|  97 |  98 |  98 |  98 |  98 |  98 |  99 |  98 |  99 |  99 |  98 |  99 |  98 |  99 | 100 |  98 |  98 |  98 |  98 |  98 |  98 | : B
| 167 | 122 |  87 | 147 | 130 | 141 |  38 | 112 | 103 |  39 | 151 |  82 |  96 |  53 |  35 | 154 | 107 | 137 | 109 |  90 | 124 | : Z
|  20 |  62 |  97 |  37 |  55 |  44 | 143 |  71 |  82 | 143 |  35 | 102 |  86 | 129 | 150 |  31 |  77 |  46 |  74 |  93 |  59 | : S
|  21 |  57 |  88 |  36 |  51 |  43 | 128 |  65 |  76 | 128 |  35 |  93 |  78 | 116 | 135 |  31 |  71 |  43 |  68 |  84 |  55 | : U
|  57 |  71 |  82 |  63 |  69 |  66 |  98 |  74 |  79 |  97 |  62 |  84 |  79 |  93 | 101 |  61 |  76 |  66 |  76 |  81 |  71 | : K
| 155 | 115 |  82 | 137 | 122 | 132 |  38 | 106 |  97 |  39 | 140 |  78 |  91 |  52 |  35 | 144 | 100 | 128 | 103 |  85 | 116 | : P
| 129 | 103 |  81 | 117 | 108 | 114 |  53 |  97 |  91 |  53 | 119 |  78 |  87 |  62 |  51 | 122 |  93 | 111 |  95 |  83 | 104 | : J
| 144 | 109 |  81 | 129 | 116 | 124 |  44 | 101 |  94 |  44 | 131 |  77 |  89 |  55 |  41 | 134 |  97 | 121 |  99 |  84 | 111 | : G
| 147 | 111 |  81 | 131 | 117 | 126 |  42 |  89 |  95 |  42 | 133 |  77 |  89 |  54 |  39 | 137 |  97 | 123 | 100 |  84 | 112 | : Q
| 87 | 89 | 93 | 87 | 89 | 88 | 95 | 90 | 91 | 95 | 88 | 93 | 91 | 94 | 97 | 88 | 90 | 88 | 90 | 92 | 89 | : N
succ: | 140 |	| 78 |
which: |  57 |  71 |  82 |  63 |  69 |  66 |  98 |  74 |  79 |  97 |  62 |  84 |  79 |  93 | 101 |  61 |  76 |  66 |  76 |  81 |  71 |	K
which: | 144 | 109 |  81 | 129 | 116 | 124 |  44 | 101 |  94 |  44 | 131 |  77 |  89 |  55 |  41 | 134 |  97 | 121 |  99 |  84 | 111 |	G

| 148 |  78 | 133 |  74 |  49 |  75 |  81 |  E
|  72 |  70 |  71 | 193 |  81 |  91 |  66 |  X
| 102 |  46 | 116 | 100 |  93 | 124 |  25 |  W
| 95 | 83 | 97 | 91 | 65 | 72 | 91 |  D
| 148 |  83 | 133 |  74 |  49 |  75 |  81 |  M
|  72 |  70 |  71 | 106 | 117 | 105 | 192 |  A
succ: | 124 |	| 25 |
succ: | 106 |	| 117 |
succ: | 46 |	| 116 |
succ: | 65 |	| 72 |

|  69 | 114 | 128 |  97 | 119 |  80 |  81 |  30 |  99 | 153 | 104 | 128 |  90 |  73 |  57 |  67 | 152 |  78 |  72 |  84 | 110 | 150 |  81 |  74 | 137 |  88 | 102 |  91 | = meno
|  72 | 106 |  87 |  70 |  98 | 149 | 132 | 151 | 160 |  78 |  75 |  55 |  92 | 115 |  87 |  76 | 104 | 100 |  81 |  90 |  58 |  72 |  73 | 120 | 158 |  87 | 105 |  88 | = fasar
| 141 |  95 | 180 | 109 |  99 |  83 | 109 |  62 |  82 |  97 | 108 | 123 |  88 |  65 |  52 |  66 | 125 |  84 |  76 |  90 | 129 | 106 |  97 |  72 | 106 | 110 | 129 |  68 | = zotok
| 138 |  98 | 161 | 106 | 103 |  83 | 100 |  48 |  86 | 113 | 108 | 132 |  89 |  66 |  52 |  66 | 137 |  80 | 120 |  87 | 123 | 122 |  92 |  71 | 116 | 101 | 119 |  73 | = Podin
| 129 | 103 | 147 | 102 | 110 |  80 |  89 |  35 |  91 | 136 | 107 | 132 |  88 |  72 |  51 |  65 | 151 |  74 |  69 |  84 | 117 | 136 |  86 |  74 | 127 |  94 | 108 |  79 | = rumam
|  79 | 108 |  83 |  66 | 108 | 166 | 145 | 162 | 153 |  72 |  72 |  61 |  98 | 136 |  87 |  69 | 109 | 112 |  94 |  87 |  60 |  77 |  71 | 109 | 150 |  86 | 116 |  93 | = sus
| 137 | 103 | 131 | 133 |  84 |  57 |  76 |  20 |  79 | 175 | 138 |  84 |  89 |  61 |  62 |  96 | 119 |  72 |  69 | 116 |  74 |  86 | 120 | 103 |  94 | 136 | 100 |  79 | = zepon
| 140 |  97 | 144 | 138 |  84 |  57 |  88 |  31 |  72 | 152 | 145 | 103 |  91 |  62 |  68 |  97 | 118 |  77 |  74 | 121 |  91 |  92 | 129 | 101 |  84 | 156 | 101 |  78 | = Gef
|  68 | 104 |  90 |  71 |  90 | 130 | 119 | 129 | 160 |  84 |  76 |  42 |  89 |  97 |  87 |  88 | 101 |  91 |  77 |  90 |  51 |  66 |  78 | 132 | 156 |  86 | 101 |  82 | = lufa
| 145 |  95 | 154 | 135 |  85 |  56 | 101 |  96 |  73 | 129 | 142 | 127 |  58 |  59 |  79 |  97 | 114 |  90 |  86 | 124 | 113 |  96 | 131 | 100 |  78 | 172 | 104 |  83 | = musa
succ: | 56 |	| 101 |
which: | 145 |  95 | 154 | 135 |  85 |  56 | 101 |  96 |  73 | 129 | 142 | 127 |  58 |  59 |  79 |  97 | 114 |  90 |  86 | 124 | 113 |  96 | 131 | 100 |  78 | 172 | 104 |  83 |	musa
succ: | 141 |	| 95 |
succ: | 59 |	| 79 |
succ: | 117 |	| 136 |

| 101 | 106 |  61 | 124 |  82 | 104 | 131 | 110 | 118 |  90 | 123 |  84 |  53 |  47 |  91 | 107 |  63 | 123 | 113 | 152 |  83 | 178 | 114 | 102 |  89 | 117 | 136 |  80 | 126 | 148 |  64 |  83 | 116 | 119 | 134 | : fopok
| 101 | 106 |  55 | 124 |  82 | 106 | 164 | 110 | 118 |  90 | 132 |  84 |  53 |  52 |  91 | 114 |  63 | 123 | 113 | 140 |  69 | 178 | 145 | 120 |  78 |  97 | 115 |  80 | 126 | 136 |  70 |  83 | 113 | 160 | 134 | : kodi
| 101 | 106 |  61 | 127 |  82 | 104 | 132 | 110 | 118 |  90 | 123 |  84 |  53 |  52 |  91 | 114 |  66 | 123 | 113 | 140 |  83 | 158 | 139 | 103 |  89 |  96 | 102 |  80 | 133 | 136 |  73 |  83 | 113 | 126 | 134 | : situs
| 101 | 106 |  79 | 105 |  99 | 104 |  89 | 110 | 111 |  90 | 117 |  84 |  92 | 101 | 107 | 114 | 113 |  94 | 108 | 113 |  97 |  90 | 114 | 102 |  89 | 117 |  99 |  99 | 118 | 109 | 109 |  86 |  89 | 114 | 107 | : Gunuk
| 101 | 106 |  68 |  70 |  98 | 108 |  87 | 110 | 118 |  90 | 123 |  67 |  89 |  77 | 118 | 142 | 106 |  70 | 113 | 140 |  83 | 114 | 107 |  99 |  89 | 135 | 105 | 120 | 120 | 136 | 111 |  71 |  80 | 119 | 130 | : volut
| 100 | 110 |  51 | 124 |  82 | 103 | 131 | 110 | 118 |  90 | 123 |  84 |  53 |  51 |  91 |  97 |  63 | 133 | 113 | 158 |  83 | 183 | 114 | 102 |  89 | 117 | 155 |  77 | 134 | 154 |  57 |  92 | 114 | 119 | 134 | : Vozi
| 101 | 106 |  61 | 124 |  82 | 116 | 159 | 110 | 121 |  90 | 123 |  61 |  53 |  46 |  85 | 117 |  59 | 123 | 113 | 145 |  61 | 178 | 118 | 111 |  89 | 117 | 115 |  80 | 126 | 136 |  68 |  53 | 113 | 159 | 141 | : tir
| 101 | 106 |  61 | 113 |  85 | 104 | 112 | 110 | 118 |  90 | 123 |  84 |  59 |  71 | 100 | 114 |  72 | 116 | 113 | 140 |  83 | 156 | 114 | 102 |  89 | 117 | 115 |  82 | 126 | 136 |  77 |  83 | 109 | 119 | 134 | : pofu
| 101 | 106 |  81 | 124 | 102 | 104 | 104 | 111 | 111 |  90 | 104 |  96 |  79 | 123 |  91 |  83 |  93 | 123 |  99 |  96 |  96 | 105 | 114 | 102 |  89 | 110 | 115 |  80 |  92 |  92 |  83 | 107 |  76 | 119 | 108 | : mez
| 101 | 106 |  33 | 133 |  82 | 104 | 133 | 110 | 118 |  85 | 130 |  77 |  52 |  15 |  91 | 114 |  63 | 123 | 113 | 179 |  83 | 183 | 132 | 102 |  89 | 117 | 115 |  80 | 174 | 163 |  70 |  83 | 126 | 119 | 134 | : sani
| 101 | 106 |  61 | 124 |  82 | 104 | 158 | 110 | 118 |  98 | 123 |  84 |  53 |  51 |  53 | 114 |  43 | 153 | 113 | 140 |  74 | 184 | 114 | 107 |  89 | 117 | 138 |  61 | 126 | 136 |  35 |  79 | 113 | 138 | 136 | : Tabun
which: | 101 | 106 |  61 | 124 |  82 | 104 | 158 | 110 | 118 |  98 | 123 |  84 |  53 |  51 |  53 | 114 |  43 | 153 | 113 | 140 |  74 | 184 | 114 | 107 |  89 | 117 | 138 |  61 | 126 | 136 |  35 |  79 | 113 | 138 | 136 |	Tabun
which: | 101 | 106 |  68 |  70 |  98 | 108 |  87 | 110 | 118 |  90 | 123 |  67 |  89 |  77 | 118 | 142 | 106 |  70 | 113 | 140 |  83 | 114 | 107 |  99 |  89 | 135 | 105 | 120 | 120 | 136 | 111 |  71 |  80 | 119 | 130 |	volut

